Below is a small trained network, with its code and all its weights. Each question gives an input and a target symbol and asks what happens when units are switched off, that is, made to give their printed mean instead of their output.

import numpy as np


def w(rows, s, z=0):
    codes = np.array(rows[::2]) - 128.0
    scale = np.full(codes.shape[1], s)
    scale[-1] = z or s
    return codes * scale


def norm(h):
    return h / np.sqrt((h * h).mean(-1, keepdims=True) + 1e-5)


def f(y):
    return y / 2 * (1 + np.tanh(0.7978845608 * (y + 0.044715 * y**3)))


def softmax(a):
    e = np.exp(a - a.max(-1, keepdims=True))
    return e / e.sum(-1, keepdims=True)


def log_softmax(a):
    a = a - a.max(-1, keepdims=True)
    return a - np.log(np.exp(a).sum(-1, keepdims=True))


def net(x, mask):
    ids = ['γδζηλτω'.index(c) for c in x.split()]
    T = len(ids)
    res = E[ids] + P[:T]
    u = 0
    for l in range(2):
        q, k, v = (norm(res) @ M[l].T for M in (Q, K, V))
        z = softmax(np.where(np.tri(T) > 0, q @ k.T / 3**0.5, -1e9)) @ v
        res = res + np.where(mask[u], z, O[l][:, -1]) @ O[l][:, :-1]
        u += 1
        y = f(norm(res) @ A[l][:, :-1].T + A[l][:, -1])
        res = res + np.where(mask[u : u + 12], y, B[l][:, -1]) @ B[l][:, :-1]
        u += 12
    return log_softmax(norm(res)[-1] @ U[:, :-1].T + U[:, -1])


Q, K, V, O, A, B = {}, {}, {}, {}, {}, {}
E = w([
[48,114,62,31,95,119,126],'γ',
[41,77,66,110,146,59,105],'δ',
[137,178,119,85,84,165,85],'ζ',
[51,98,67,95,90,132,58],'η',
[108,254,91,125,39,78,47],'λ',
[75,145,168,91,109,158,163],'τ',
[115,173,6,195,65,112,118],'ω',
],0.0058)
P = w([
[150,192,164,155,105,127,211],'0',
[76,201,47,148,160,173,82],'1',
[150,87,174,187,2,107,75],'2',
[162,90,197,134,145,134,131],'3',
[113,177,78,153,182,199,51],'4',
[225,82,180,184,44,93,95],'5',
[157,26,219,157,209,145,122],'6',
[137,121,70,157,204,223,40],'7',
[230,108,141,145,48,49,136],'8',
[73,100,215,57,112,98,87],'9',
[90,130,51,132,191,203,58],'10',
],0.0065)
Q[0] = w([
[69,202,68,217,122,137,205],'L0H1',
[47,159,102,135,61,177,1],'L0H1',
[25,173,67,100,238,219,87],'L0H1',
],0.0062)
K[0] = w([
[109,82,144,143,60,100,174],'L0H1',
[157,219,123,182,109,200,160],'L0H1',
[55,177,161,16,2,171,242],'L0H1',
],0.0066)
V[0] = w([
[185,130,121,110,140,219,166],'L0H1',
[128,74,129,247,41,246,137],'L0H1',
[208,61,66,191,165,159,252],'L0H1',
],0.0035)
O[0] = w([
[2,160,141,235,19,160,26,69],'L0H1',
[191,26,157,145,160,216,186,230],'L0H1',
[96,74,173,234,182,158,133,5],'L0H1',
],0.0049,0.0017)
A[0] = w([
[188,129,202,201,106,13,77,134],'L0N1',
[194,113,140,150,16,222,199,50],'L0N2',
[198,161,184,139,48,20,124,102],'L0N3',
[25,48,92,13,94,156,116,245],'L0N4',
[114,167,250,153,144,187,231,181],'L0N5',
[187,194,41,132,112,114,181,172],'L0N6',
[161,137,252,153,209,175,26,2],'L0N7',
[59,149,132,185,98,231,198,34],'L0N8',
[72,66,221,62,128,176,185,24],'L0N9',
[142,24,129,61,98,95,212,25],'L0N10',
[111,188,201,180,178,213,91,89],'L0N11',
[102,213,126,126,82,155,117,101],'L0N12',
],0.0047,0.0017)
B[0] = w([
[125,49,55,152,33,125,136,161],'L0N1',
[175,109,154,168,117,10,108,167],'L0N2',
[152,142,66,75,15,139,94,193],'L0N3',
[178,194,199,210,74,106,80,253],'L0N4',
[178,142,165,80,205,211,122,131],'L0N5',
[89,94,196,131,254,121,81,183],'L0N6',
[103,142,115,127,95,33,13,122],'L0N7',
[30,188,124,145,201,38,58,129],'L0N8',
[179,86,144,88,118,192,126,137],'L0N9',
[92,30,187,156,32,165,53,154],'L0N10',
[92,108,15,76,59,109,87,131],'L0N11',
[148,18,172,145,157,88,152,163],'L0N12',
],0.0043,0.0042)
Q[1] = w([
[40,215,76,96,183,223,146],'L1H1',
[239,58,213,103,113,2,206],'L1H1',
[61,166,102,87,87,157,72],'L1H1',
],0.0068)
K[1] = w([
[57,160,155,109,116,6,165],'L1H1',
[136,64,2,125,108,242,35],'L1H1',
[99,236,154,135,95,93,200],'L1H1',
],0.0061)
V[1] = w([
[212,118,160,254,170,153,162],'L1H1',
[221,206,83,168,40,163,44],'L1H1',
[156,107,209,70,55,237,79],'L1H1',
],0.0052)
O[1] = w([
[119,185,192,206,162,169,129,125],'L1H1',
[61,122,133,124,254,100,121,253],'L1H1',
[25,101,121,92,117,225,144,1],'L1H1',
],0.0078,0.0021)
A[1] = w([
[163,137,85,183,55,157,170,218],'L1N1',
[102,84,159,206,95,43,131,123],'L1N2',
[6,129,176,149,140,95,122,102],'L1N3',
[128,120,156,98,174,254,150,32],'L1N4',
[87,48,127,128,100,63,164,127],'L1N5',
[173,154,178,220,217,153,147,124],'L1N6',
[117,29,213,183,159,88,190,75],'L1N7',
[130,178,46,234,69,180,123,28],'L1N8',
[93,206,160,89,205,234,203,49],'L1N9',
[131,77,134,68,18,141,183,5],'L1N10',
[60,73,79,121,235,104,180,106],'L1N11',
[167,113,130,50,92,70,220,38],'L1N12',
],0.0067,0.0023)
B[1] = w([
[142,104,179,135,126,138,190,221],'L1N1',
[248,143,102,79,145,153,115,253],'L1N2',
[158,129,103,150,72,171,29,189],'L1N3',
[118,114,99,158,107,170,255,137],'L1N4',
[148,211,132,183,87,175,108,208],'L1N5',
[30,189,135,90,188,123,139,225],'L1N6',
[126,75,83,177,83,10,126,182],'L1N7',
[79,86,173,117,88,101,195,210],'L1N8',
[192,62,67,63,211,173,222,139],'L1N9',
[51,164,184,107,157,218,133,168],'L1N10',
[229,48,244,121,90,156,100,170],'L1N11',
[32,89,106,183,62,171,135,150],'L1N12',
],0.0065,0.003)
U = w([
[99,114,36,53,111,47,139,126],'γ',
[254,70,170,155,69,85,167,111],'δ',
[94,98,83,187,158,174,71,2],'ζ',
[159,124,92,87,163,206,197,201],'η',
[189,95,160,15,208,108,96,16],'λ',
[71,105,180,160,51,158,178,175],'τ',
[149,192,205,162,173,118,142,192],'ω',
],0.0064,0.0026)

Each question gives the input, a string of symbols that net reads in full, and the target symbol t.
The units are the heads (3 rows each of Q, K, V and O) and the neurons (one row each of A and B). Each row of codes is followed by its name. A weight is (code - 128) times the scale printed after its matrix; where a second scale follows, it is the last column's (O, A, B and U).
mask holds one flag per unit, layer by layer, with each layer's heads first. A switched-off unit (its flag False) gives its mean, the last column of its rows in O or B, instead of its output. The means were averaged over made-up inputs and are rounded, as every weight is.
A unit's drop is (log p(t) with every unit on - log p(t) with that unit switched off) / (log p(t) with every unit on - log p(t) with every unit switched off).
The circuit of an input: a set's keep is (log p(t) with only the set's units on - log p(t) with every unit switched off) / (log p(t) with every unit on - log p(t) with every unit switched off). Starting from the 12 units with the biggest drops (on a tie, the unit counted first), units are removed one at a time, each time the one whose removal leaves the highest keep (on an exact tie, the one counted first), for as long as the keep stays at least 0.8.
circuit, biggest first: the units of the circuit, biggest drop first
unit that matters most: the unit with the biggest drop
k most important neurons: the k neurons with the biggest drops, biggest first
k most important neurons of layer l: the k neurons of layer l with the biggest drops, biggest first
input δ η γ ω τ, target δ: circuit, biggest first : L1H1
input λ ζ λ ω γ, target λ: circuit, biggest first : L1H1, L1N11, L0H1
input ω ω γ τ ζ γ γ, target τ: 2 most important neurons : L0N10, L0N9
input γ γ τ δ η, target γ: circuit, biggest first : L0H1, L1H1
input τ τ ζ λ ω τ τ, target η: 4 most important neurons : L0N5, L1N4, L0N9, L1N9
input λ γ ζ ω δ τ λ ζ, target λ: 2 most important neurons : L0N3, L1N11
input λ γ λ γ ω λ ω δ γ λ ζ, target λ: circuit, biggest first : L1H1, L1N11, L0H1
input γ ω ω ζ η γ δ λ ζ, target γ: circuit, biggest first : L1H1, L0N3
input τ ζ γ γ γ δ ω ω ω ω ω, target τ: 4 most important neurons : L0N8, L0N5, L1N8, L0N2
input γ ω δ ω τ, target γ: circuit, biggest first : L0H1, L1H1
input τ δ γ γ τ λ γ λ ζ ω γ, target τ: 3 most important neurons : L0N8, L0N4, L0N5
input ω τ ω δ δ, target ω: circuit, biggest first : L1H1, L0N6
input λ η η ω λ, target λ: circuit, biggest first : L1H1, L1N11, L0N4
input τ η λ τ δ ζ, target τ: 3 most important neurons of layer 1 : L1N10, L1N12, L1N2
input ω τ δ γ γ ζ η τ ζ, target τ: circuit, biggest first : L1H1
input λ λ λ, target γ: circuit, biggest first : L1H1, L0H1
input λ γ λ ζ ω, target λ: circuit, biggest first : L1N11, L1H1, L0H1
input ω λ ω τ γ λ, target τ: 3 most important neurons : L0N3, L0N1, L1N10
input η τ γ λ, target γ: 2 most important neurons of layer 0 : L0N3, L0N10
input δ ω η ω ζ η ω η λ τ, target η: 4 most important neurons : L1N9, L0N5, L1N4, L0N9
input ω ζ η η γ τ γ γ τ, target τ: unit that matters most : L0N3
